Each row is followed by its group and then its class within the group.
[ 57.0   5.5   3.2  12.1 -13.4  -9.1   4.6   2.1   2.5  10.2  12.3 -11.6
   5.9 -10.4  15.3   3.4   7.1  12.9   8.4   6.5  18.9  -9.8  -5.4  -8.8
  -9.3  -0.6   3.7  -3.7  10.2  -4.6   5.3 -10.3 -41.1 -10.4   8.3  -2.3
 -14.3 -15.6  -2.7  18.8 -33.6  -9.4 -10.0  -3.5 -19.1   7.5  -4.1  -2.1
  -0.1 -20.5] : <39> dite
[ 34.3 -19.1  -0.7   0.5   3.9   7.2  17.6   8.1  -0.4  -3.4  -0.1  -6.2
   0.2  -3.7  19.2  -1.6   8.3   6.1   8.1  -4.4  29.1  -0.6 -11.9 -20.2
   3.0   2.4   6.4  -3.8   6.0 -21.5   4.2  -3.4   6.5 -23.6  -4.2  -8.0
  -2.6   9.8  -1.9   5.9 -23.2  -2.4  -0.6 -20.1  -1.5  -1.6  -1.3   1.0
  -6.3  -0.8] : <40> rusis
[ 24.3   4.6  -5.1   3.2 -12.4  -1.1  -2.1  -0.7  -2.6  -5.1  14.5  -0.4
   1.9 -10.5   2.5  -9.2  -3.5  10.2  -3.0   6.7  -2.9 -12.2   1.2  -1.8
 -14.5   2.0   1.2   7.3  10.6  -0.2  -0.8 -10.2  -6.8   2.4   3.6  -3.9
   2.5   1.9  -8.6  -6.9  -5.0 -18.0  12.2  13.8   6.6   1.1  -2.1  -2.9
   1.2  10.9] : <34> gemel
[ 40.7   0.4   3.2   7.7  -9.1  -7.2   3.4  -1.0   3.0   9.2   9.8  -9.3
   1.9 -16.7   4.6   2.1   2.3   7.5   7.7   2.9  10.2  -7.7  -3.2  -2.4
  -1.8  -1.9   3.4  -1.8   0.7  -5.0   0.2  -4.5 -27.2  -5.9  -0.1   0.2
  -7.5  -8.0   1.0   8.2 -26.1   2.9  -3.7   2.7 -11.6   2.8  -0.6  -0.5
  -3.5  -7.6] : <39> dite
[ 28.7  14.2   0.2   8.8 -21.6  -5.3 -11.8  -7.6   1.0  12.8  18.0   4.8
   1.2  -1.1   6.0  10.0   3.1   3.1   2.8   0.5  12.3 -10.1  -3.9   1.5
  -1.2  -0.7  -0.6   0.2   8.3   6.1   3.3  -4.8 -45.3  14.2  12.6  -2.6
 -10.9 -17.9   6.9  22.7  -8.1 -14.0 -14.4   5.2  -8.7   1.6  -3.5   1.1
   4.5  -2.9] : <35> kor
[ 65.4  -6.9   1.7   9.5 -14.5  -7.9  10.0  -3.6   2.6  12.2  10.4 -13.0
   8.1  -8.4  19.3   4.0   4.7  12.9  13.6   4.6  27.8  -7.8 -10.2 -15.9
  -0.4   2.9   3.9  -4.9  14.8 -11.0   3.2 -11.9 -44.6 -11.7   4.2  -2.8
  -8.6  -9.6  -0.8  21.2 -34.0 -10.9 -14.3   1.2 -19.2   2.8  -3.4  -1.8
  -5.2 -11.1] : <39> dite
[ 33.6  12.4  -0.4   8.9 -22.8  -3.7  -9.8  -2.8   4.5  11.3  16.8   1.1
   0.3  -1.1   8.1   5.2  -0.6   7.5   3.3   0.4   7.8  -9.7  -1.0  -6.9
  -2.6   0.0  -1.4   2.0  14.2   2.4  11.4  -2.1 -45.2   8.6  13.4   2.6
  -7.5 -17.4   8.1  19.3  -7.2 -12.3  -7.9  14.9 -13.2  -0.2  -4.8   2.9
  -1.5 -11.0] : <35> kor
[ 35.9  -9.0  -3.8   5.3 -18.4  -2.5   8.4  10.2  -1.0  -8.6  14.1  -3.8
  -8.5  -4.8  11.2  -6.0   0.8   5.4   6.7  10.4   1.5  -8.4   4.8  -5.2
  -7.5   0.9   1.5   0.4  12.9  -7.0  -6.9  -1.3  -6.0  -4.4   1.1   4.6
  -0.3   5.6  -0.9 -12.9   1.3  -2.8  -1.8   0.8  -0.7   1.0   1.7  -3.4
  -8.0   3.3] : <34> Kovu
[ 42.1 -11.3  -0.5   2.9 -10.4   3.1  15.5   4.6   2.5  -0.1  10.2  -7.0
  -0.8   1.7  25.7   4.1   6.4   2.4   6.3  -7.2  38.3  -5.1 -11.6 -21.8
   2.4   6.6   4.0  -5.9  16.3 -12.9   3.7  -0.8 -19.3 -17.0  -1.2  -9.5
 -14.7  -1.8   3.5  26.1 -15.1 -14.2  -7.4 -16.2  -5.5  -1.1  -3.3   0.8
  -3.6  -3.8] : <40> nufom
[ 45.1 -12.2   0.4   4.5 -12.5   5.0  14.6   0.9  -1.3  -0.1  16.3  -1.1
  -0.9   1.3  23.4  11.3   6.8   2.1   7.7  -4.4  32.1  -1.2 -15.7 -17.4
   3.0   6.2   6.8  -8.2  14.5 -12.9   5.1  -4.8 -23.7 -15.8   1.2  -8.9
 -14.6   4.1   0.1  31.0 -20.6 -15.5 -12.3 -16.7 -11.4  -1.2  -1.8  -0.9
   1.5  -8.8] : <40> nufom
[ 41.3  -2.8   0.9   0.2 -23.3  -6.9  10.5   7.4  -3.5  -3.4  12.6  -7.7
  -4.6  -9.5   5.4  -4.1   4.5   1.7  13.0  11.7  -4.6  -8.9  -5.0 -10.7
  -4.6  -0.2   2.2   0.5  33.9  -4.2   1.7   2.2  -9.1 -14.9  -1.7  -4.8
   1.8  -3.3  -0.1 -12.0  -6.9  -5.5 -20.1  -0.5   0.1  -1.9   2.2  -2.9
  -3.6  -2.2] : <34> gemel
[ 28.0 -15.6  -1.9  -0.8  -1.7   2.4  12.0   2.3  -0.5 -16.2   0.3  -6.4
  -4.0   2.8  15.7  -2.2   3.6  -0.9   1.4  -3.9  26.9   3.1  -5.4  -9.7
   3.1   2.0  -1.9  -2.6   6.5  -9.2   3.1  -4.1   8.3 -17.1  -7.6  -6.7
 -13.4  11.6  -5.1  17.7 -18.7 -10.0  -3.1 -22.3   1.2  -1.7  -6.6  -4.6
  -0.1   4.8] : <40> rusis
